[[124 108 105 118 139 102]
 [122 111 108 120 136 106]
 [112 136 133 134 122 132]
 [131 147 142 117 108 141]
 [127 129 125 123 122 123]
 [110 114 111 110 135 108]
 [136 101 104 114 144 104]
 [118 102 108 125 148 108]
 [135 141 136 121 113 134]
 [109 106 107 125 144 106]
 [130 108 108 114 139 107]
 [140 124 125 130 126 126]]
->
[[102 124 108 105 118 139]
 [106 122 111 108 120 136]
 [132 112 136 133 134 122]
 [141 131 147 142 117 108]
 [123 127 129 125 123 122]
 [108 110 114 111 110 135]
 [104 136 101 104 114 144]
 [108 118 102 108 125 148]
 [134 135 141 136 121 113]
 [106 109 106 107 125 144]
 [107 130 108 108 114 139]
 [126 140 124 125 130 126]]

[[120 152 121 115 138 119 119]
 [154 109 144 114 135 110 134]]
->
[[119 120 152 121 115 138 119]
 [134 154 109 144 114 135 110]]

[[141 121 140 148]
 [105 121 129 154]
 [127 147 102 119]
 [142 134 139 125]
 [114 128 138 102]
 [126 127 108 111]]
->
[[148 141 121 140]
 [154 105 121 129]
 [119 127 147 102]
 [125 142 134 139]
 [102 114 128 138]
 [111 126 127 108]]

[[129 146 121 121 133 128 114]
 [132 115 122 133 121 128 134]
 [130 124 118 127 127 127 120]
 [129 120 114 126 128 117 129]
 [135 151 110 117 135 126 118]]
->
[[114 129 146 121 121 133 128]
 [134 132 115 122 133 121 128]
 [120 130 124 118 127 127 127]
 [129 129 120 114 126 128 117]
 [118 135 151 110 117 135 126]]

[[129 124 112 136 114 128 146 131 114 104 121 112 134 131]
 [125 125 147 126 140 117 106 135 146 139 110 142 139 123]
 [129 100 119 131 115 108 138 140 115 156 124 115 142 127]
 [135 145 142 125 140 129 114 130 142 123 129 147 127 128]]
->
[[131 129 124 112 136 114 128 146 131 114 104 121 112 134]
 [123 125 125 147 126 140 117 106 135 146 139 110 142 139]
 [127 129 100 119 131 115 108 138 140 115 156 124 115 142]
 [128 135 145 142 125 140 129 114 130 142 123 129 147 127]]

[[121 123 135 143 123 135 113 124 123 143]
 [129 138 136 124 125 137 118 126 137 140]
 [143 128 125 107 135 121 105 135 125 140]
 [129 126 127 147 132 136 106 110 125 150]
 [137 127 121 136 126 131 126 145 131 144]
 [131 136 128 143 121 114 122 115 136 151]
 [123 133 134 113 132 113 120 135 120 149]
 [125 121 124  98 129 130 111 147 121 122]]
->
[[143 121 123 135 143 123 135 113 124 123]
 [140 129 138 136 124 125 137 118 126 137]
 [140 143 128 125 107 135 121 105 135 125]
 [150 129 126 127 147 132 136 106 110 125]
 [144 137 127 121 136 126 131 126 145 131]
 [151 131 136 128 143 121 114 122 115 136]
 [149 123 133 134 113 132 113 120 135 120]
 [122 125 121 124  98 129 130 111 147 121]]

[[123 121 111 124 117 118 116 123 125 132 122]
 [130 121 128 126 137 137 127 126 128 122 125]
 [127 134 122 127 118 117 125 127 122 131 127]
 [124 114 106 123 120 120 111 119 119 121 119]]
->
[[122 123 121 111 124 117 118 116 123 125 132]
 [125 130 121 128 126 137 137 127 126 128 122]
 [127 127 134 122 127 118 117 125 127 122 131]
 [119 124 114 106 123 120 120 111 119 119 121]]

[[126 130 128 146 125 132 141]
 [147 126 127 139 131 123 150]
 [134 123 130 138 126 133 133]
 [127 133 134 138 127 129 132]
 [144 126 127 135 129 132 142]
 [152 127 137 134 136 134 139]]
->
[[141 126 130 128 146 125 132]
 [150 147 126 127 139 131 123]
 [133 134 123 130 138 126 133]
 [132 127 133 134 138 127 129]
 [142 144 126 127 135 129 132]
 [139 152 127 137 134 136 134]]
